Each row has a hidden trait or not; one of two labels after the row says which. A new part has a new trait and new labels.
In the rows, 128 means zero.
[ 55 112 160 157 145  96 126 191 138 120 118 105 181 104 156  82 131 174
 203  78 185  67 167  95  44 212 201 144 179 133  86 119 111 156  45 103
  76 149  93 132  64 164 121 129 135 157 131 177 131 100 118 189 109] -> D
[ 99 126 133 141 139 136 108 135 140 130 133 123 129 122 141 124 135 128
 164 113 150 110 131 130 110 137 142 136 158 145 105 132 120 129  82 139
  96 140 101 156 137 105 130 120 129 149 129 129 165  98 128 151 121] -> M
[155 123  85 115 114 147  98 136 158 116 134 137 120 128 118 152 126  82
  99 143 103 159 104 149 180  93  92 142 115 122 128 158 121 108 137 154
 132 125 130 154 199  97 127 114 124 140 137  96 177 129 135 133 141] -> D
[170 142 131 115 129 168 119  70 154 123 147 131  82 144 124 179 135  91
  99 138  81 169  73 165 200  68  70 125 111 130 143 148 125 102 197 151
 143 126 131 121 210  83 133 123 122 122 123  86 157 132 130  84 139] -> D
[ 96 117 126 138 124 122 107 164 149 131 123 129 147 111 153  97 130 130
 164 110 149 112 139 114 106 152 145 144 155 133  90 139 119 134  86 135
 106 140 100 148 131 128 128 124 136 155 119 132 146 108 127 137 125] -> M
[137 137 138 123 137 162 114  88 148 123 145 127  97 140 124 173 137  99
 126 129 113 140  91 157 166  97  96 128 130 140 133 141 121 112 154 148
 119 132 120 138 189  88 132 120 122 133 129  98 174 116 130 117 130] -> D
[164 150 152 112 140 181 128  28 144 129 155 123  64 155 121 202 138  87
  94 135  81 174  62 178 208  53  65 117 116 138 152 139 128  99 211 154
 149 125 129 111 230  71 140 125 118 109 121  79 153 124 128  76 137] -> D
[ 75 127 169 149 146 129 121 130 137 137 131 120 133 122 161 108 138 146
 193  93 160  96 133 121  93 165 155 133 167 148 101 122 120 139  93 127
  89 148  89 133 118 125 133 130 135 147 113 143 135  93 122 132 115] -> M
[101 120 127 139 127 125 108 152 148 130 125 131 139 116 149 109 132 123
 160 115 145 120 134 126 119 141 135 141 151 134  99 139 120 130  95 137
 109 139 103 146 145 120 130 124 134 150 119 126 152 107 128 130 126] -> M
[ 98 118 137 147 130 116 112 164 146 132 122 127 147 111 160  95 131 140
 171 104 151 107 145 113  96 166 155 142 163 135  93 132 119 138  79 127
 100 143  95 143 118 132 129 126 137 154 116 138 137 104 125 130 122] -> M
[122 124 114 133 126 140 105 134 150 126 130 131 126 124 136 133 132 109
 143 125 132 130 114 136 141 125 124 139 141 135 112 145 120 121 106 143
 108 136 112 154 161 107 129 119 129 147 127 113 166 113 130 135 127] -> M
[ 57 118 150 158 150 110 120 167 129 127 121 105 162 110 150  91 131 181
 201  87 188  72 162 105  52 187 188 140 179 145  95 116 115 149  16 119
  72 145  87 151  70 149 125 123 132 157 136 166 143  85 121 186 112] -> M
[ 43 100 146 155 143  78 129 242 146  99 114 103 215  99 137  74 129 191
 203  70 185  50 181  88  14 249 204 153 181 122  76 114 105 166  39  87
  58 149 100 134  35 191 104 123 133 173 153 202 142 110 117 233 103] -> D

Part 2:
[121 125 144  71 160 144 158  70 130 113 145 114 172  88 129 141 133 143
  57] -> fomo
[131 112  93 121 112 127  90 177 125 194 161 131 106 153 116  87 129 122
 178] -> pibu
[107 110 133 105 108 111  77 134 121 157 132 129 145 114 131 167 117 155
 123] -> fomo
[134  89 102  53 173 149 102 139 126 174 199 134 161  89 128  43 138 146
  88] -> fomo
[133 139 121 107 160 147 145 117 136 142 132 115 118 139 123 121 139 122
 122] -> pibu
[121 141 130 129 123 138 155  99 131 149 125 100 126 136 113 157 133 125
 137] -> pibu
[132 134 141 117 146 149 198  77 131  99 137 108 143 116 122 139 139 118
  88] -> fomo
[123 131 137 125 137 140 191  98 130 110 130 112 130 128 120 141 134 120
 100] -> fomo
[134 126 129 115 145 138 141 126 129 123 144 127 139 119 128 102 132 121
 112] -> pibu
[ 99  67 127  97  71 117  97 132 107 201 231 135 192 103 124  98 116 155
 133] -> pibu
[115  73 145  59 117 133 128 106 113 163 219 133 211  70 129  99 125 154
  87] -> pibu
[100 108 155 155  57 110 161  89 114 138 142 119 165 130 122 182 115 132
 149] -> pibu
[133 124 126 100 154 138 127 127 129 120 143 132 137 112 131 111 135 134
  99] -> fomo
[110  95 167  94 118 133 189  52 117  99 165 126 213  76 135 147 124 138
  41] -> fomo
[128 115 135  50 170 143 103 107 129 140 158 126 157  84 133 126 138 145
  70] -> fomo
[124 146 119 124 141 134 121 135 132 150 122 114 113 129 122 140 131 132
 124] -> pibu
[123 106 136  84 135 140 138  98 126 141 173 114 167  99 126 133 132 142
  93] -> pibu
[144 170 105 139 174 161 177 115 147 134 100  92  68 167 110 141 147 104
 142] -> pibu
[134 107  82  53 146 145  58 165 125 219 216 126 138 119 118  35 140 147
 147] -> fomo
[126 131 129  69 146 145 159  73 132 150 159  97 138 102 119 142 138 136
  87] -> pibu
[140 112 117  84 157 146 136 133 127 141 174 123 146 108 126  70 138 125
  89] -> fomo
[131 118 136  83 147 149 161 110 131 134 153 112 142 112 123  90 139 127
  96] -> pibu
[118 111 127  90 126 132 136 103 122 140 171 124 160 103 127 129 127 142
  85] -> fomo
[127 111 118  75 174 149 133 108 131 160 166 114 148 104 125 112 136 146
  81] -> pibu
[ 85  87 168 125  47 114 170  64 106 151 189 122 207 103 123 197 111 143
 104] -> pibu
[129 181 101 124 149 152 133 130 145 173 106  86  60 160 108 147 142 119
 147] -> pibu
[ 76  67 137 154   1  93 117 116  98 218 229 123 194 142 116 171 101 149
 187] -> pibu
[142 150 118 125 169 146 120 115 139 118  99 115  98 137 126 139 138 119
 121] -> fomo
[105  87 190  79 128 134 205  16 118  83 176 119 235  45 140 177 123 148
   1] -> fomo
[127  74 113  64 130 124  83 137 121 163 182 137 197  87 133  83 128 149
  95] -> pibu
[143 122 123 119 133 143 172 135 127 126 150 130 130 126 123  88 136 110
 150] -> pibu
[126 135 118 141  97 126 147 129 130 151 138 115 107 157 117 121 132 120
 150] -> pibu
[111  99 159 102 110 129 173  70 118 117 171 122 190  90 129 141 123 139
  67] -> fomo
[124 115 125 139 120 130 127 124 127 136 136 125 134 122 125 154 127 133
 138] -> pibu
[125 134 126 110 154 145 156  94 133 123 143 112 130 115 122 138 139 135
  89] -> fomo
[ 96  68 172  50 130 126 133  59 111 113 206 134 251  35 141 134 114 166
  22] -> fomo
[130 136 117 154 117 130 153 123 131 115 111 122 112 147 126 147 128 117
 130] -> fomo
[133 112 118  84 172 150 122 104 132 142 159 117 152 104 125  93 137 140
  83] -> pibu
[124 129 143 145 113 136 195  83 126 101 138 114 147 114 123 161 132 117
 105] -> fomo
[130 151 120 116 157 153 146 109 140 148 116  98  96 141 118 142 139 125
 125] -> pibu
